Small tables with named rows and columns. After each table, cells are looked up by row and column.

veluka:
         dape  sizo
pifa      -12   561
liramis  -141   -99
lepof     257   792
kod        63   830
moko     -687   292
pesetog  -272   826
mepuz      61  -574
fopa     -692   -32
daro      219   -99
vit      -183     7
funipet   458   551
bog      -737  -221

dape of mepuz = 61
dape of liramis = -141
dape of pesetog = -272
dape of kod = 63
sizo of kod = 830
sizo of liramis = -99
dape of lepof = 257
dape of fopa = -692
dape of bog = -737
sizo of pifa = 561
sizo of bog = -221
sizo of pesetog = 826
sizo of daro = -99
sizo of moko = 292

Table peg
|  | mek | sab | kuberi | zeketir | fodo | lovi | pif | nufud | besude |
|---|---|---|---|---|---|---|---|---|---|
| lup | 2.99 | 6.51 | 5.40 | 2.61 | 4.40 | 2.88 | 3.08 | 3.56 | 3.19 |
| rifug | 5.14 | 6.73 | 6.24 | 2.17 | 3.77 | 3.49 | 3.86 | 4.23 | 2.41 |
| gafode | 3.98 | 6.54 | 4.34 | 0.85 | 4.38 | 4.63 | 4.15 | 3.80 | 3.43 |
| vosorin | 4.14 | 6.23 | 5.64 | 1.31 | 3.98 | 3.06 | 3.33 | 3.56 | 2.64 |
| luk | 3.63 | 7.22 | 5.29 | 1.94 | 4.41 | 3.91 | 4.10 | 3.45 | 3.40 |
| tinevi | 5.18 | 5.19 | 5.17 | 1.20 | 2.62 | 3.02 | 3.20 | 3.61 | 2.21 |
| nasuf | 4.92 | 6.15 | 6.28 | 2.16 | 3.85 | 2.92 | 3.74 | 4.06 | 2.44 |
| zef | 4.40 | 6.13 | 5.74 | 2.45 | 3.33 | 3.97 | 2.88 | 3.30 | 3.53 |
| bam | 4.44 | 8.08 | 6.07 | 1.54 | 4.76 | 3.45 | 4.16 | 3.40 | 2.53 |
| pumefup | 5.11 | 6.51 | 6.00 | 1.06 | 4.06 | 4.03 | 3.72 | 3.98 | 2.60 |
| bel | 3.98 | 6.76 | 5.49 | 1.83 | 4.14 | 3.40 | 3.04 | 3.95 | 2.26 |

vosorin, mek -> 4.14
tinevi, besude -> 2.21
pumefup, mek -> 5.11
gafode, zeketir -> 0.85
pumefup, pif -> 3.72
gafode, mek -> 3.98
nasuf, nufud -> 4.06

kul =
	dirirod	bizof	zura	tun	lum	tigef
kezot	102	185	192	188	101	81
batofe	111	102	100	188	56	87
bepus	26	109	187	108	67	111
papezap	174	165	157	59	60	104
naku	154	164	103	25	155	79
morilu	28	129	109	144	121	127

What is the bizof of batofe in kul?
102
What is the dirirod of naku in kul?
154
What is the lum of bepus in kul?
67
What is the lum of batofe in kul?
56
What is the bizof of morilu in kul?
129
What is the zura of papezap in kul?
157
What is the tun of bepus in kul?
108
What is the tun of kezot in kul?
188
What is the tigef of papezap in kul?
104
What is the lum of kezot in kul?
101
What is the tigef of batofe in kul?
87
What is the lum of naku in kul?
155
What is the zura of bepus in kul?
187
What is the tigef of bepus in kul?
111
What is the dirirod of kezot in kul?
102
What is the lum of papezap in kul?
60
What is the bizof of kezot in kul?
185
What is the zura of naku in kul?
103
What is the tigef of morilu in kul?
127

resuz
|  | novodo | kitiv | vune | garu | famapes | pof | fuvon | pufo | figip | nedakot |
|---|---|---|---|---|---|---|---|---|---|---|
| non | -131 | -40 | 102 | 364 | 128 | -51 | -666 | -63 | -44 | -148 |
| nede | -35 | 68 | -414 | -584 | -17 | -71 | 295 | -300 | -405 | -46 |
| mak | -557 | -318 | -120 | -353 | -385 | -448 | -98 | 127 | -276 | -287 |
| fud | 54 | -360 | -216 | -263 | -395 | -53 | -74 | -430 | -426 | -393 |
| sede | 227 | -284 | -106 | -150 | -107 | 69 | -228 | -114 | -14 | -61 |
| zul | -50 | -534 | -146 | -712 | -427 | -165 | -110 | -383 | -989 | -500 |
| rut | -72 | -271 | -68 | -237 | 98 | -10 | -96 | -178 | -490 | -192 |
| ver | 107 | -118 | -297 | -407 | -412 | -129 | -375 | -127 | -222 | -235 |
| tova | -599 | -269 | -159 | -361 | -263 | -431 | -57 | 222 | -271 | -260 |
| vav | -359 | -30 | -66 | -132 | 261 | -122 | 153 | -269 | -457 | -79 |
| bobaz | 97 | -212 | -38 | 82 | -342 | -71 | -96 | -312 | 325 | 27 |
| gasebe | -249 | -485 | 134 | -87 | -266 | -202 | -416 | -265 | -610 | -435 |
| mag | 127 | -207 | -507 | -834 | -466 | -123 | 99 | -153 | -393 | -230 |
| ris | -80 | 228 | 243 | 740 | 269 | 8 | -674 | -415 | 150 | 34 |

pof of mag: -123
kitiv of gasebe: -485
fuvon of vav: 153
garu of ver: -407
nedakot of nede: -46
famapes of ver: -412
kitiv of ris: 228
figip of gasebe: -610
vune of ver: -297
figip of bobaz: 325
pof of tova: -431
vune of fud: -216
garu of fud: -263
pof of vav: -122

